Below are the code and all the weights of a small trained network. Each question names an input and a class and asks about switching units off, where a switched-off unit gives its printed mean instead of its output.

import numpy as np


def w(rows, s, z=0):
    codes = np.array(rows[::2]) - 128.0
    scale = np.full(codes.shape[1], s)
    scale[-1] = z or s
    return codes * scale


def norm(h):
    return h / np.sqrt((h * h).mean(-1, keepdims=True) + 1e-5)


def f(y):
    return np.maximum(y, 0)


def log_softmax(a):
    a = a - a.max(-1, keepdims=True)
    return a - np.log(np.exp(a).sum(-1, keepdims=True))


def net(x, mask):
    res = np.array(x, float).reshape(1, 8) / 4 @ E
    u = 0
    for l in range(2):
        y = f(norm(res) @ A[l][:, :-1].T + A[l][:, -1])
        res = res + np.where(mask[u : u + 9], y, B[l][:, -1]) @ B[l][:, :-1]
        u += 9
    return log_softmax(norm(res)[-1] @ U[:, :-1].T + U[:, -1])


A, B = {}, {}
E = w([
[131,133,122,132,124,134,125,131,121,118,129,136],'x0',
[110,123,121,134,140,135,141,135,140,120,145,133],'x1',
[135,89,102,187,95,157,110,101,198,126,71,160],'x2',
[124,146,123,125,122,128,120,124,127,133,128,138],'x3',
[142,179,249,146,183,181,184,24,123,90,129,123],'x4',
[81,194,148,233,119,38,112,184,147,50,75,26],'x5',
[129,138,131,133,121,131,121,132,125,129,131,139],'x6',
[123,118,123,117,138,126,136,129,120,121,111,129],'x7',
],0.013)
A[0] = w([
[186,212,175,96,173,125,166,135,104,113,175,117,4],'L0N0',
[98,107,93,189,108,103,74,170,159,83,91,91,96],'L0N1',
[127,209,162,149,169,75,146,222,86,113,112,83,55],'L0N2',
[110,127,143,94,117,60,119,171,50,114,169,119,36],'L0N3',
[42,135,73,178,70,44,65,251,118,117,99,62,112],'L0N4',
[111,74,45,83,77,112,81,228,117,160,144,138,224],'L0N5',
[114,78,142,140,120,179,86,109,170,148,95,125,39],'L0N6',
[94,193,154,198,112,75,129,149,147,59,92,57,3],'L0N7',
[104,160,140,93,163,102,136,160,12,148,195,88,217],'L0N8',
],0.011,0.0062)
B[0] = w([
[129,149,161,158,88,130,196,158,108,152,86,145,165],'L0N0',
[125,191,61,129,139,72,161,126,91,152,108,157,193],'L0N1',
[157,89,118,122,175,113,94,112,181,79,131,78,197],'L0N2',
[115,182,51,115,173,162,110,130,121,139,151,119,164],'L0N3',
[247,147,72,101,155,76,164,101,185,118,138,178,251],'L0N4',
[42,83,185,146,128,143,83,171,89,181,128,78,241],'L0N5',
[130,185,89,110,93,152,107,129,136,111,147,119,147],'L0N6',
[18,72,190,134,103,177,60,171,68,139,124,109,212],'L0N7',
[134,140,147,69,52,40,152,125,91,96,214,135,214],'L0N8',
],0.014,0.017)
A[1] = w([
[56,122,44,103,118,113,74,165,76,200,167,99,76],'L1N0',
[206,163,125,80,135,160,228,53,130,100,139,197,92],'L1N1',
[66,189,157,183,163,91,115,101,95,46,120,103,40],'L1N2',
[86,146,190,146,146,102,113,91,70,78,78,100,87],'L1N3',
[118,94,118,211,201,235,73,101,165,166,35,175,109],'L1N4',
[109,76,94,220,173,161,82,148,176,180,8,143,75],'L1N5',
[124,136,141,177,164,94,97,204,144,105,94,80,70],'L1N6',
[222,151,108,130,161,226,136,87,210,74,87,138,2],'L1N7',
[132,64,213,148,136,63,138,162,79,133,129,115,161],'L1N8',
],0.013,0.0062)
B[1] = w([
[90,122,197,151,104,182,119,100,121,48,130,91,252],'L1N0',
[193,141,56,122,180,94,160,153,106,168,122,169,203],'L1N1',
[89,67,143,156,63,156,92,148,114,170,116,123,184],'L1N2',
[74,117,128,124,92,139,131,123,139,87,167,107,189],'L1N3',
[80,108,132,220,181,175,83,78,254,172,65,103,185],'L1N4',
[129,164,143,193,95,155,177,99,196,156,34,204,183],'L1N5',
[158,158,154,107,134,185,172,88,120,164,154,148,179],'L1N6',
[103,194,137,115,178,146,148,46,156,90,234,97,157],'L1N7',
[128,130,129,85,148,193,129,124,76,133,139,126,232],'L1N8',
],0.017,0.014)
U = w([
[42,55,235,50,54,168,82,173,17,54,214,25,138],'0',
[25,68,198,233,57,205,67,108,220,161,27,128,213],'1',
[231,145,78,43,153,113,214,169,36,200,166,223,98],'2',
[142,167,75,170,249,197,173,34,209,206,171,163,2],'3',
[227,99,57,35,182,1,43,196,185,50,193,45,119],'4',
[193,195,40,201,98,23,152,149,199,160,31,205,94],'5',
],0.02,0.0044)

Each question gives the input, the list of numbers given to net, and the class t.
The units are the neurons (one row each of A and B). Each row of codes is followed by its name. A weight is (code - 128) times the scale printed after its matrix; where a second scale follows, it is the last column's (A, B and U).
mask holds one flag per neuron, layer by layer. A switched-off neuron (its flag False) gives its mean, the last column of its row in B, instead of its output. The means were averaged over made-up inputs and are rounded, as every weight is.
A unit's drop is (log p(t) with every unit on - log p(t) with that unit switched off) / (log p(t) with every unit on - log p(t) with every unit switched off).
The circuit of an input: a set's keep is (log p(t) with only the set's units on - log p(t) with every unit switched off) / (log p(t) with every unit on - log p(t) with every unit switched off). Starting from the 12 units with the biggest drops (on a tie, the unit counted first), units are removed one at a time, each time the one whose removal leaves the highest keep (on an exact tie, the one counted first), for as long as the keep stays at least 0.8.
units of the circuit, in order: the units of the circuit, biggest drop first
top k neurons: the k neurons with the biggest drops, biggest first
top k neurons in layer l: the k neurons of layer l with the biggest drops, biggest first
drop when u is switched off: that unit's drop, to one decimal
input [8,1,4,-4,-6,2,3,-1], class 5: top 2 neurons : (L0N4, L0N8)
input [5,-5,1,-7,-3,-1,0,0], class 1: units of the circuit, in order : (L0N8)
input [-7,-5,2,4,1,-4,-8,8], class 3: top 2 neurons : (L0N7, L0N5)
input [-4,-2,6,4,5,-5,-1,-3], class 3: top 2 neurons : (L0N5, L0N8)
input [-6,2,0,-4,0,4,-3,-2], class 4: top 2 neurons : (L0N4, L0N5)
input [1,4,-7,2,8,-3,-2,-7], class 2: top 2 neurons : (L0N5, L0N7)
input [-7,2,4,7,5,0,-4,-4], class 3: top 3 neurons in layer 0 : (L0N7, L0N5, L0N8)
input [-2,-2,-7,7,0,5,-7,1], class 4: top 3 neurons : (L0N4, L0N5, L0N2)
input [4,0,-6,8,8,-1,-6,5], class 2: top 2 neurons : (L0N5, L0N7)
input [-2,-7,1,6,-4,-6,-3,8], class 1: top 2 neurons : (L0N8, L1N5)
input [-5,1,6,0,6,-4,4,-3], class 3: top 3 neurons : (L0N5, L0N8, L0N7)
input [7,4,5,0,2,-4,2,-2], class 3: top 3 neurons : (L0N5, L0N7, L0N8)
input [7,8,7,-1,5,0,-6,2], class 3: top 3 neurons : (L0N5, L0N7, L1N7)
input [-7,5,-5,4,-3,6,7,-2], class 4: units of the circuit, in order : (L0N4)
input [7,-8,-3,-7,2,0,-5,2], class 2: top 3 neurons : (L0N5, L0N7, L1N0)
input [1,2,5,2,-6,2,4,2], class 5: drop when L0N4 is switched off : 1.1
input [-1,3,3,1,-4,7,1,4], class 5: drop when L0N8 is switched off : 0.4
input [5,-5,-7,1,-1,2,2,1], class 4: drop when L0N4 is switched off : 0.2
